Here is a tiny trained network, its code and every weight. The questions are about switching its units off for an input and a target symbol, where a switched-off unit gives its printed mean instead of its output.

import numpy as np


def w(rows, s, z=0):
    codes = np.array(rows[::2]) - 128.0
    scale = np.full(codes.shape[1], s)
    scale[-1] = z or s
    return codes * scale


def softmax(a):
    e = np.exp(a - a.max(-1, keepdims=True))
    return e / e.sum(-1, keepdims=True)


def log_softmax(a):
    a = a - a.max(-1, keepdims=True)
    return a - np.log(np.exp(a).sum(-1, keepdims=True))


def net(x, mask):
    ids = ['βδζηξπσφω'.index(c) for c in x.split()]
    T = len(ids)
    res = E[ids] + P[:T]
    u = 0
    for l in range(2):
        r = res
        for j in range(3):
            rows = slice(2 * j, 2 * j + 2)
            q, k, v = (r @ M[l][rows].T for M in (Q, K, V))
            z = softmax(np.where(np.tri(T) > 0, q @ k.T / 2**0.5, -1e9)) @ v
            o = O[l][rows]
            res = res + np.where(mask[u + j], z, o[:, -1]) @ o[:, :-1]
        u += 3
    return log_softmax(res[-1] @ U[:, :-1].T + U[:, -1])


Q, K, V, O = {}, {}, {}, {}
E = w([
[133,196,183,163,115,126,61,190,139,27,217],'β',
[90,172,68,146,91,25,70,165,186,113,59],'δ',
[97,68,47,137,76,125,78,168,41,153,185],'ζ',
[149,231,158,55,143,49,139,132,46,199,144],'η',
[176,135,69,128,244,111,178,217,118,111,127],'ξ',
[210,159,99,183,75,107,164,82,111,89,134],'π',
[82,85,177,143,161,93,144,129,46,64,67],'σ',
[93,125,165,190,133,162,180,70,201,218,167],'φ',
[222,79,131,155,163,119,2,127,119,179,54],'ω',
],0.0046)
P = w([
[135,83,117,30,120,182,140,70,172,92,114],'0',
[92,206,54,168,202,109,95,62,98,93,129],'1',
[119,184,83,170,177,97,99,92,82,120,126],'2',
[119,157,104,181,169,91,113,127,91,117,125],'3',
[127,155,124,184,142,74,107,140,75,140,146],'4',
[141,129,141,200,137,46,119,165,86,142,139],'5',
[149,149,171,206,124,61,114,186,76,160,139],'6',
[150,135,179,214,119,37,121,206,84,166,127],'7',
[150,154,188,247,105,55,122,224,71,172,110],'8',
[151,169,187,252,80,50,121,251,70,180,106],'9',
],0.0029)
Q[0] = w([
[66,136,133,120,201,119,86,145,114,145,137],'0.h1',
[109,93,153,2,121,193,119,144,173,124,106],'0.h1',
[93,110,151,136,142,128,153,136,144,186,147],'0.h2',
[97,138,145,129,183,47,39,246,43,121,125],'0.h2',
[112,112,159,190,120,175,202,75,212,203,158],'0.h3',
[143,134,105,87,109,162,124,79,150,93,114],'0.h3',
],0.036)
K[0] = w([
[150,157,80,65,96,134,66,95,98,66,144],'0.h1',
[158,157,104,207,151,71,110,148,43,101,114],'0.h1',
[109,70,164,90,131,156,170,168,159,124,117],'0.h2',
[71,114,201,254,158,117,179,135,167,242,165],'0.h2',
[87,123,169,234,121,78,156,194,100,198,143],'0.h3',
[139,163,117,156,155,93,111,130,82,79,124],'0.h3',
],0.031)
V[0] = w([
[146,145,244,8,152,153,1,190,134,150,126],'0.h1',
[86,60,84,45,85,138,137,211,138,71,91],'0.h1',
[164,139,112,167,107,41,73,188,55,93,131],'0.h2',
[154,80,146,70,72,101,143,177,134,113,123],'0.h2',
[35,140,77,142,217,149,192,119,150,221,149],'0.h3',
[197,153,67,113,89,114,137,160,132,75,130],'0.h3',
],0.013)
O[0] = w([
[101,161,228,100,186,124,1,128,131,174,173,78],'0.h1',
[16,77,116,107,139,147,131,164,171,178,146,175],'0.h1',
[151,137,71,173,177,90,151,37,99,93,147,225],'0.h2',
[149,138,104,62,119,160,102,83,143,76,131,6],'0.h2',
[30,98,102,154,187,102,157,135,158,206,166,80],'0.h3',
[171,162,69,107,85,142,155,171,135,108,104,146],'0.h3',
],0.0071,0.0023)
Q[1] = w([
[121,102,135,142,114,110,112,83,53,136,117],'1.h1',
[104,78,172,32,72,153,125,253,158,186,28],'1.h1',
[135,146,133,108,197,82,168,156,64,125,119],'1.h2',
[148,136,113,239,189,49,154,37,111,134,185],'1.h2',
[110,135,131,85,74,176,109,215,175,232,116],'1.h3',
[75,80,203,119,65,155,132,205,121,148,107],'1.h3',
],0.036)
K[1] = w([
[99,65,155,76,108,122,100,101,76,141,100],'1.h1',
[146,129,173,219,98,73,148,218,80,174,116],'1.h1',
[137,114,196,3,158,151,215,143,126,133,116],'1.h2',
[104,117,143,85,150,198,187,14,210,149,156],'1.h2',
[156,177,119,222,114,98,143,176,131,254,146],'1.h3',
[123,101,185,167,113,102,137,215,92,93,100],'1.h3',
],0.028)
V[1] = w([
[144,175,105,145,191,126,130,208,222,70,159],'1.h1',
[59,215,154,94,77,45,157,102,146,111,102],'1.h1',
[175,147,173,175,67,158,151,85,208,172,147],'1.h2',
[171,149,179,68,203,142,227,128,89,152,126],'1.h2',
[94,153,136,117,83,168,154,149,68,92,250],'1.h3',
[86,107,207,172,152,160,160,118,137,22,98],'1.h3',
],0.024)
O[1] = w([
[125,152,93,123,219,125,121,184,191,49,168,94],'1.h1',
[74,171,149,58,76,20,151,101,151,98,139,163],'1.h1',
[116,121,113,137,147,157,99,11,162,95,149,84],'1.h2',
[193,131,137,96,193,101,211,119,83,172,202,70],'1.h2',
[120,120,106,189,55,137,101,153,79,87,254,162],'1.h3',
[164,64,218,189,122,88,159,139,184,103,116,252],'1.h3',
],0.0099,0.003)
U = w([
[149,157,192,144,131,128,34,151,150,60,202,99],'β',
[71,153,96,90,116,95,130,138,179,93,77,85],'δ',
[79,112,84,174,71,175,112,164,83,153,130,66],'ζ',
[140,196,157,69,129,89,107,116,73,161,179,75],'η',
[142,113,71,126,189,153,194,193,147,134,148,100],'ξ',
[229,125,35,138,82,141,209,61,99,13,93,152],'π',
[140,74,191,157,93,80,176,167,136,163,103,188],'σ',
[1,70,129,145,190,149,138,60,200,202,193,251],'φ',
[183,166,171,111,167,177,52,117,112,154,69,83],'ω',
],0.0039,0.0016)

Each question gives the input, a string of symbols that net reads in full, and the target symbol t.
The units are the heads (2 rows each of Q, K, V and O). Each row of codes is followed by its name. A weight is (code - 128) times the scale printed after its matrix; where a second scale follows, it is the last column's (O and U).
mask holds one flag per head, layer by layer. A switched-off head (its flag False) gives its mean, the last column of its rows in O, instead of its output. The means were averaged over made-up inputs and are rounded, as every weight is.
A unit's drop is (log p(t) with every unit on - log p(t) with that unit switched off) / (log p(t) with every unit on - log p(t) with every unit switched off).
The circuit of an input: a set's keep is (log p(t) with only the set's units on - log p(t) with every unit switched off) / (log p(t) with every unit on - log p(t) with every unit switched off). Starting from all 6 units, units are removed one at a time, each time the one whose removal leaves the highest keep (on an exact tie, the one counted first), for as long as the keep stays at least 0.8.
units of the circuit, in order: the units of the circuit, biggest drop first
unit that matters most: the unit with the biggest drop
which heads matter: for each layer, one digit per head in row order, 1 if its drop is at least 0.15 and else 0, layers parted by /
drop when u is switched off: that unit's drop, to one decimal
input β β σ φ σ π β ω φ, target β: units of the circuit, in order => 1.h3; 0.h1; 1.h1
input π σ φ ζ ω η ξ ω, target ω: unit that matters most => 0.h2
input π π ξ σ σ π ζ σ ζ, target π: units of the circuit, in order => 0.h2; 0.h1; 0.h3
input δ σ π ξ π π ζ ζ, target δ: units of the circuit, in order => 0.h2; 1.h1; 1.h2; 1.h3
input β ζ ξ π, target β: which heads matter => 100 / 101
input φ φ η π η ζ δ ω, target φ: units of the circuit, in order => 0.h3; 1.h2
input ω σ φ ω β, target β: units of the circuit, in order => 0.h2; 1.h3; 1.h1; 0.h1
input σ ζ π η ξ π π δ, target σ: units of the circuit, in order => 0.h2; 1.h3; 1.h2; 1.h1
input σ φ π ξ, target ξ: units of the circuit, in order => 0.h2; 1.h1; 1.h2
input δ φ ξ π σ σ ω, target ω: which heads matter => 010 / 101
input σ β σ β π, target σ: units of the circuit, in order => 1.h3; 1.h2
input π δ ξ ζ σ δ σ σ φ π, target π: units of the circuit, in order => 0.h1; 1.h2
input σ δ δ, target σ: units of the circuit, in order => 1.h3; 1.h2; 0.h3
input π β δ σ σ ξ σ ω, target π: unit that matters most => 0.h2
input β ξ σ ξ π ξ σ φ ζ ζ, target ζ: which heads matter => 010 / 111
input ζ ω ζ δ π, target ζ: units of the circuit, in order => 1.h3; 1.h2; 1.h1
input σ δ φ ξ ζ φ ξ ξ σ, target σ: units of the circuit, in order => 1.h3; 0.h2; 1.h2; 0.h3
input ζ ξ ζ π δ π η, target ζ: units of the circuit, in order => 0.h2; 1.h3; 1.h2; 1.h1
input π ω ω σ π, target π: units of the circuit, in order => 0.h1; 1.h2; 0.h3
input σ ξ σ σ π ξ ξ, target σ: unit that matters most => 0.h2
input σ η π π σ ζ σ φ ξ β, target β: which heads matter => 010 / 101
input σ σ β ξ δ ξ π β φ η, target η: which heads matter => 010 / 111
input η π σ, target η: drop when 1.h1 is switched off => 0.2
input β ζ δ σ σ, target β: drop when 0.h1 is switched off => 0.2
input φ σ ξ φ π σ, target φ: drop when 0.h3 is switched off => 0.8
input η β β δ δ σ β π, target η: drop when 0.h1 is switched off => 0.2
input σ π δ ω, target σ: unit that matters most => 1.h3
